Below is a small trained network, with its code and all its weights. Each question gives an input and a target symbol and asks what happens when units are switched off, that is, made to give their printed mean instead of their output.

import numpy as np


def w(rows, s, z=0):
    codes = np.array(rows[::2]) - 128.0
    scale = np.full(codes.shape[1], s)
    scale[-1] = z or s
    return codes * scale


def f(y):
    return np.maximum(y, 0)


def softmax(a):
    e = np.exp(a - a.max(-1, keepdims=True))
    return e / e.sum(-1, keepdims=True)


def log_softmax(a):
    a = a - a.max(-1, keepdims=True)
    return a - np.log(np.exp(a).sum(-1, keepdims=True))


def net(x, mask):
    ids = ['ΔΘΣΨβγζηξφ'.index(c) for c in x.split()]
    T = len(ids)
    res = E[ids] + P[:T]
    u = 0
    for l in range(2):
        q, k, v = (res @ M[l].T for M in (Q, K, V))
        z = softmax(np.where(np.tri(T) > 0, q @ k.T / 2**0.5, -1e9)) @ v
        res = res + np.where(mask[u], z, O[l][:, -1]) @ O[l][:, :-1]
        u += 1
        y = f(res @ A[l][:, :-1].T + A[l][:, -1])
        res = res + np.where(mask[u : u + 12], y, B[l][:, -1]) @ B[l][:, :-1]
        u += 12
    return log_softmax(res[-1] @ U[:, :-1].T + U[:, -1])


Q, K, V, O, A, B = {}, {}, {}, {}, {}, {}
E = w([
[120,162,82,150],'Δ',
[108,144,91,135],'Θ',
[91,69,111,251],'Σ',
[161,176,66,111],'Ψ',
[186,133,171,119],'β',
[154,120,124,168],'γ',
[80,141,125,158],'ζ',
[128,78,149,140],'η',
[69,107,138,119],'ξ',
[78,57,149,92],'φ',
],0.026)
P = w([
[131,48,2,89],'0',
[144,73,35,93],'1',
[147,95,63,102],'2',
[137,118,83,126],'3',
[130,132,105,139],'4',
[124,148,123,153],'5',
[114,161,139,168],'6',
[102,171,160,182],'7',
[97,181,173,190],'8',
[88,192,196,198],'9',
],0.0094)
Q[0] = w([
[155,199,128,210],'0.h0',
[144,198,99,2],'0.h0',
],0.0077)
K[0] = w([
[135,198,171,175],'0.h0',
[159,116,3,114],'0.h0',
],0.011)
V[0] = w([
[213,147,84,226],'0.h0',
[82,62,255,191],'0.h0',
],0.006)
O[0] = w([
[23,201,128,170,249],'0.h0',
[61,45,53,255,119],'0.h0',
],0.0043,0.0022)
A[0] = w([
[125,212,141,78,64],'0.n0',
[117,93,2,166,121],'0.n1',
[25,126,76,112,105],'0.n2',
[132,156,208,109,58],'0.n3',
[125,191,79,76,33],'0.n4',
[164,135,87,182,219],'0.n5',
[154,113,76,111,32],'0.n6',
[197,87,67,179,41],'0.n7',
[124,60,210,117,102],'0.n8',
[220,188,129,190,2],'0.n9',
[72,143,37,61,100],'0.n10',
[229,98,121,175,132],'0.n11',
],0.0083,0.0047)
B[0] = w([
[73,87,149,159,156],'0.n0',
[199,158,134,67,253],'0.n1',
[82,177,93,88,221],'0.n2',
[142,90,83,201,136],'0.n3',
[128,157,125,210,164],'0.n4',
[181,112,80,119,249],'0.n5',
[162,137,164,176,135],'0.n6',
[105,130,251,85,165],'0.n7',
[58,129,11,162,165],'0.n8',
[61,113,78,157,152],'0.n9',
[137,185,96,75,190],'0.n10',
[165,99,183,101,176],'0.n11',
],0.012,0.0064)
Q[1] = w([
[157,7,130,157],'1.h0',
[170,132,79,228],'1.h0',
],0.017)
K[1] = w([
[41,107,186,124],'1.h0',
[82,128,142,250],'1.h0',
],0.017)
V[1] = w([
[46,25,63,102],'1.h0',
[129,172,134,9],'1.h0',
],0.011)
O[1] = w([
[124,254,188,110,103],'1.h0',
[61,154,122,224,250],'1.h0',
],0.0079,0.011)
A[1] = w([
[127,154,228,173,45],'1.n0',
[198,57,190,222,79],'1.n1',
[246,231,109,76,113],'1.n2',
[134,83,88,124,165],'1.n3',
[144,160,213,129,230],'1.n4',
[214,192,168,182,179],'1.n5',
[141,145,110,182,198],'1.n6',
[205,88,110,92,219],'1.n7',
[92,141,147,175,3],'1.n8',
[67,117,140,119,97],'1.n9',
[214,200,144,203,123],'1.n10',
[223,57,179,27,92],'1.n11',
],0.011,0.0064)
B[1] = w([
[55,149,43,144,153],'1.n0',
[188,250,118,145,173],'1.n1',
[116,71,32,142,212],'1.n2',
[95,201,142,118,198],'1.n3',
[164,36,237,138,191],'1.n4',
[142,172,102,50,208],'1.n5',
[90,130,184,80,254],'1.n6',
[182,87,43,112,196],'1.n7',
[159,89,91,115,161],'1.n8',
[147,188,122,122,172],'1.n9',
[118,128,203,148,210],'1.n10',
[55,125,164,251,180],'1.n11',
],0.02,0.0097)
U = w([
[109,139,52,75,178],'Δ',
[100,149,195,156,210],'Θ',
[111,148,190,245,134],'Σ',
[103,87,154,106,114],'Ψ',
[134,118,127,140,28],'β',
[163,137,80,156,76],'γ',
[137,118,119,127,29],'ζ',
[154,124,98,116,80],'η',
[175,163,142,109,86],'ξ',
[149,72,141,173,254],'φ',
],0.012,0.0073)

Each question gives the input, a string of symbols that net reads in full, and the target symbol t.
The units are the heads (2 rows each of Q, K, V and O) and the neurons (one row each of A and B). Each row of codes is followed by its name. A weight is (code - 128) times the scale printed after its matrix; where a second scale follows, it is the last column's (O, A, B and U).
mask holds one flag per unit, layer by layer, with each layer's heads first. A switched-off unit (its flag False) gives its mean, the last column of its rows in O or B, instead of its output. The means were averaged over made-up inputs and are rounded, as every weight is.
A unit's drop is (log p(t) with every unit on - log p(t) with that unit switched off) / (log p(t) with every unit on - log p(t) with every unit switched off).
The circuit of an input: a set's keep is (log p(t) with only the set's units on - log p(t) with every unit switched off) / (log p(t) with every unit on - log p(t) with every unit switched off). Starting from the 12 units with the biggest drops (on a tie, the unit counted first), units are removed one at a time, each time the one whose removal leaves the highest keep (on an exact tie, the one counted first), for as long as the keep stays at least 0.8.
circuit, biggest first: the units of the circuit, biggest drop first
top k neurons: the k neurons with the biggest drops, biggest first
top k neurons in layer l: the k neurons of layer l with the biggest drops, biggest first
input η ξ Δ η, target Θ: top 2 neurons : 0.n5, 0.n4
input ζ γ φ φ, target Θ: circuit, biggest first : 1.h0
input Σ Ψ Θ η ξ γ, target Θ: top 4 neurons in layer 0 : 0.n1, 0.n2, 0.n10, 0.n9
input Θ γ Σ γ, target γ: top 2 neurons : 0.n1, 1.n7
input γ Θ Θ ξ β, target Θ: top 2 neurons : 1.n10, 1.n5
input η η Σ β, target φ: circuit, biggest first : 1.n4, 1.n2, 0.n2
input Θ η Θ, target Θ: circuit, biggest first : 1.h0, 1.n7
input ξ η β γ Ψ Δ β, target Σ: circuit, biggest first : 1.n11, 0.n2, 0.n3, 1.h0
input Σ ξ Ψ Δ η φ Δ γ, target Ψ: top 4 neurons : 1.n4, 0.n5, 0.n8, 1.n10
input φ Δ ξ β, target Θ: top 4 neurons : 1.n4, 1.n10, 0.n1, 0.n10
input γ γ Θ Σ ξ η Σ ξ β Δ, target Δ: circuit, biggest first : 1.h0, 1.n2
input Ψ Σ Δ γ Σ, target γ: top 4 neurons : 0.n1, 0.n7, 0.n5, 1.n7
input ζ Σ ζ, target Θ: top 4 neurons : 0.n7, 1.n2, 1.n7, 0.n10
input Θ Θ Σ, target Δ: circuit, biggest first : 1.n4
input φ Θ η, target Ψ: top 3 neurons : 1.n4, 0.n5, 0.n8
input ξ ζ ξ γ, target Θ: top 4 neurons : 1.n4, 1.n10, 0.n10, 1.n5
input φ Θ φ γ, target Ψ: top 2 neurons : 1.n4, 1.n10
input Σ ξ Σ ζ ξ Σ Θ Σ ξ Δ, target Δ: top 2 neurons : 0.n5, 1.n4
input ζ ζ Θ Θ, target Θ: top 4 neurons : 1.n7, 0.n1, 0.n10, 1.n5
input ξ φ Θ Θ Σ η Δ Σ Σ, target Δ: top neuron in layer 0 : 0.n2
input ξ η ξ γ Δ Δ Δ Θ ξ Σ, target Θ: top 3 neurons in layer 0 : 0.n1, 0.n5, 0.n2
input Σ φ Ψ ζ Ψ, target Θ: top 3 neurons in layer 0 : 0.n7, 0.n10, 0.n4
input Σ η Σ γ, target φ: top 3 neurons in layer 1 : 1.n4, 1.n2, 1.n10
